Below is a small trained network, with its code and all its weights. Each question gives an input and a target symbol and asks what happens when units are switched off, that is, made to give their printed mean instead of their output.

import numpy as np


def w(rows, s, z=0):
    codes = np.array(rows[::2]) - 128.0
    scale = np.full(codes.shape[1], s)
    scale[-1] = z or s
    return codes * scale


def f(y):
    return y / 2 * (1 + np.tanh(0.7978845608 * (y + 0.044715 * y**3)))


def softmax(a):
    e = np.exp(a - a.max(-1, keepdims=True))
    return e / e.sum(-1, keepdims=True)


def log_softmax(a):
    a = a - a.max(-1, keepdims=True)
    return a - np.log(np.exp(a).sum(-1, keepdims=True))


def net(x, mask):
    ids = ['ΣΨαβζθπω'.index(c) for c in x.split()]
    T = len(ids)
    res = E[ids] + P[:T]
    r = res
    for j in range(3):
        rows = slice(2 * j, 2 * j + 2)
        q, k, v = (r @ M[0][rows].T for M in (Q, K, V))
        z = softmax(np.where(np.tri(T) > 0, q @ k.T / 2**0.5, -1e9)) @ v
        o = O[0][rows]
        res = res + np.where(mask[j], z, o[:, -1]) @ o[:, :-1]
    y = f(res @ A[0][:, :-1].T + A[0][:, -1])
    res = res + np.where(mask[3:27], y, B[0][:, -1]) @ B[0][:, :-1]
    return log_softmax(res[-1] @ U[:, :-1].T + U[:, -1])


Q, K, V, O, A, B = {}, {}, {}, {}, {}, {}
E = w([
[72,151,142],'Σ',
[75,157,111],'Ψ',
[94,77,255],'α',
[76,129,188],'β',
[74,163,94],'ζ',
[78,175,76],'θ',
[84,137,98],'π',
[89,82,180],'ω',
],0.023)
P = w([
[107,137,149],'0',
[116,108,116],'1',
[168,125,204],'2',
[91,115,117],'3',
[158,148,156],'4',
[71,118,115],'5',
[144,176,161],'6',
[55,118,114],'7',
[138,188,159],'8',
[33,121,114],'9',
[128,200,158],'10',
[54,104,100],'11',
[143,250,177],'12',
[49,93,108],'13',
],0.018)
Q[0] = w([
[108,194,173],'h1',
[168,114,83],'h1',
[65,100,124],'h2',
[221,85,87],'h2',
[79,185,149],'h3',
[2,116,132],'h3',
],0.014)
K[0] = w([
[100,122,152],'h1',
[205,83,105],'h1',
[239,174,81],'h2',
[233,89,125],'h2',
[3,98,182],'h3',
[69,46,59],'h3',
],0.013)
V[0] = w([
[128,184,157],'h1',
[173,145,119],'h1',
[141,174,157],'h2',
[151,84,248],'h2',
[90,76,218],'h3',
[135,24,110],'h3',
],0.017)
O[0] = w([
[217,236,110,164],'h1',
[184,116,22,38],'h1',
[196,180,94,132],'h2',
[46,212,150,11],'h2',
[181,70,213,250],'h3',
[5,2,127,126],'h3',
],0.0094,0.014)
A[0] = w([
[103,75,2,150],'n1',
[135,152,93,89],'n2',
[153,170,57,75],'n3',
[84,94,130,15],'n4',
[164,145,96,107],'n5',
[89,90,98,97],'n6',
[73,141,129,17],'n7',
[166,138,126,155],'n8',
[185,96,134,119],'n9',
[90,113,99,158],'n10',
[113,123,80,95],'n11',
[136,141,172,168],'n12',
[98,96,109,95],'n13',
[18,156,95,54],'n14',
[147,139,188,170],'n15',
[80,140,139,85],'n16',
[190,98,103,130],'n17',
[119,98,137,64],'n18',
[139,128,64,3],'n19',
[92,141,108,178],'n20',
[149,213,81,112],'n21',
[150,128,126,111],'n22',
[51,144,118,109],'n23',
[157,136,149,143],'n24',
],0.017,0.0067)
B[0] = w([
[166,11,146,146],'n1',
[116,172,199,129],'n2',
[137,80,202,136],'n3',
[193,185,116,148],'n4',
[138,150,210,134],'n5',
[65,236,189,137],'n6',
[200,108,155,129],'n7',
[197,194,166,144],'n8',
[114,199,181,179],'n9',
[72,163,175,132],'n10',
[124,122,141,129],'n11',
[107,195,31,214],'n12',
[54,178,154,136],'n13',
[162,62,121,132],'n14',
[126,87,46,250],'n15',
[122,115,159,136],'n16',
[55,104,157,147],'n17',
[150,189,111,157],'n18',
[3,161,212,129],'n19',
[105,93,109,129],'n20',
[154,109,48,143],'n21',
[165,191,202,131],'n22',
[147,42,135,133],'n23',
[96,167,93,172],'n24',
],0.0067,0.024)
U = w([
[234,85,162,140],'Σ',
[23,186,96,98],'Ψ',
[1,149,225,135],'α',
[169,144,98,38],'β',
[117,149,29,76],'ζ',
[140,173,217,18],'θ',
[151,100,61,254],'π',
[57,3,43,221],'ω',
],0.0084,0.0045)

Each question gives the input, a string of symbols that net reads in full, and the target symbol t.
The units are the heads (2 rows each of Q, K, V and O) and the neurons (one row each of A and B). Each row of codes is followed by its name. A weight is (code - 128) times the scale printed after its matrix; where a second scale follows, it is the last column's (O, A, B and U).
mask holds one flag per unit, heads first, then neurons. A switched-off unit (its flag False) gives its mean, the last column of its rows in O or B, instead of its output. The means were averaged over made-up inputs and are rounded, as every weight is.
A unit's drop is (log p(t) with every unit on - log p(t) with that unit switched off) / (log p(t) with every unit on - log p(t) with every unit switched off).
The circuit of an input: a set's keep is (log p(t) with only the set's units on - log p(t) with every unit switched off) / (log p(t) with every unit on - log p(t) with every unit switched off). Starting from the 12 units with the biggest drops (on a tie, the unit counted first), units are removed one at a time, each time the one whose removal leaves the highest keep (on an exact tie, the one counted first), for as long as the keep stays at least 0.8.
circuit, biggest first: the units of the circuit, biggest drop first
most important unit: the unit with the biggest drop
top k neurons: the k neurons with the biggest drops, biggest first
which heads matter: for each layer, one digit per head in row order, 1 if its drop is at least 0.15 and else 0, layers parted by /
drop when u is switched off: that unit's drop, to one decimal
input α ω Ψ ω π π ω Ψ ω β β ω β, target Ψ: most important unit : n12
input ω Ψ ω, target ω: circuit, biggest first : [n15 h1]
input β θ π β Σ θ β Ψ, target Σ: which heads matter : 011
input β β π Σ β π ω π ζ β, target ω: which heads matter : 000
input Σ β β π ω Ψ α ζ θ Ψ ζ α θ Σ, target Σ: circuit, biggest first : [h2 n12]
input π ω π Σ π ω β π ω ω β π, target α: which heads matter : 001
input Ψ β Σ Ψ Σ ω Ψ ζ θ π ω Σ ζ θ, target Σ: which heads matter : 010
input β Σ ζ ω ω θ α Ψ α ω Ψ ω ζ, target ω: circuit, biggest first : [h3 n15]
input π ω π θ, target α: top 3 neurons : [n6 n15 n13]
input ω ω π π θ, target ω: top 2 neurons : [n9 n8]
input ω β θ α Σ θ π α θ ω Ψ π π, target ω: circuit, biggest first : [n15 h3]
input ω ζ ω ζ ω Σ π Ψ ζ Ψ ω Ψ Σ, target ζ: circuit, biggest first : [h3 n21]
input β β ζ ζ Σ Σ π β π β α, target Ψ: top 3 neurons : [n12 n15 n24]
input β α θ, target Ψ: circuit, biggest first : [h2]
input π θ ω Σ θ ζ, target Σ: top 3 neurons : [n15 n12 n1]
input α Ψ θ ω π ζ, target α: top 4 neurons : [n15 n6 n12 n13]
input α ζ β Σ ζ ω ζ Ψ, target α: circuit, biggest first : [h3 n15 n6]
input Ψ π Ψ Σ π α, target ω: top 2 neurons : [n15 n9]
input θ Σ β β β ω Σ π Σ, target ω: circuit, biggest first : [h3 n15]
input Ψ Ψ Ψ Σ α θ Ψ Σ Ψ Ψ ζ ω α Ψ, target α: circuit, biggest first : [h3 n6]
input π Σ β Σ Ψ π ζ θ Σ π Σ π Ψ ω, target α: top 3 neurons : [n15 n12 n6]
input θ π Ψ β α Σ α β θ ζ, target Σ: most important unit : h2
input Σ Ψ θ, target ζ: top 2 neurons : [n21 n24]
input ω ω β, target ω: top 3 neurons : [n15 n23 n9]
input π θ α ω Ψ ω Σ β ω β Σ θ Σ, target Ψ: top 2 neurons : [n12 n15]
input θ ζ θ, target θ: top 3 neurons : [n15 n5 n17]
input β π Σ θ, target ω: most important unit : n1
input Ψ Ψ ω ω β π, target α: top 2 neurons : [n15 n6]
input α Ψ π π θ α, target ω: top 2 neurons : [n15 n8]
input Σ ζ Ψ, target ζ: drop when h2 is switched off : 0.3
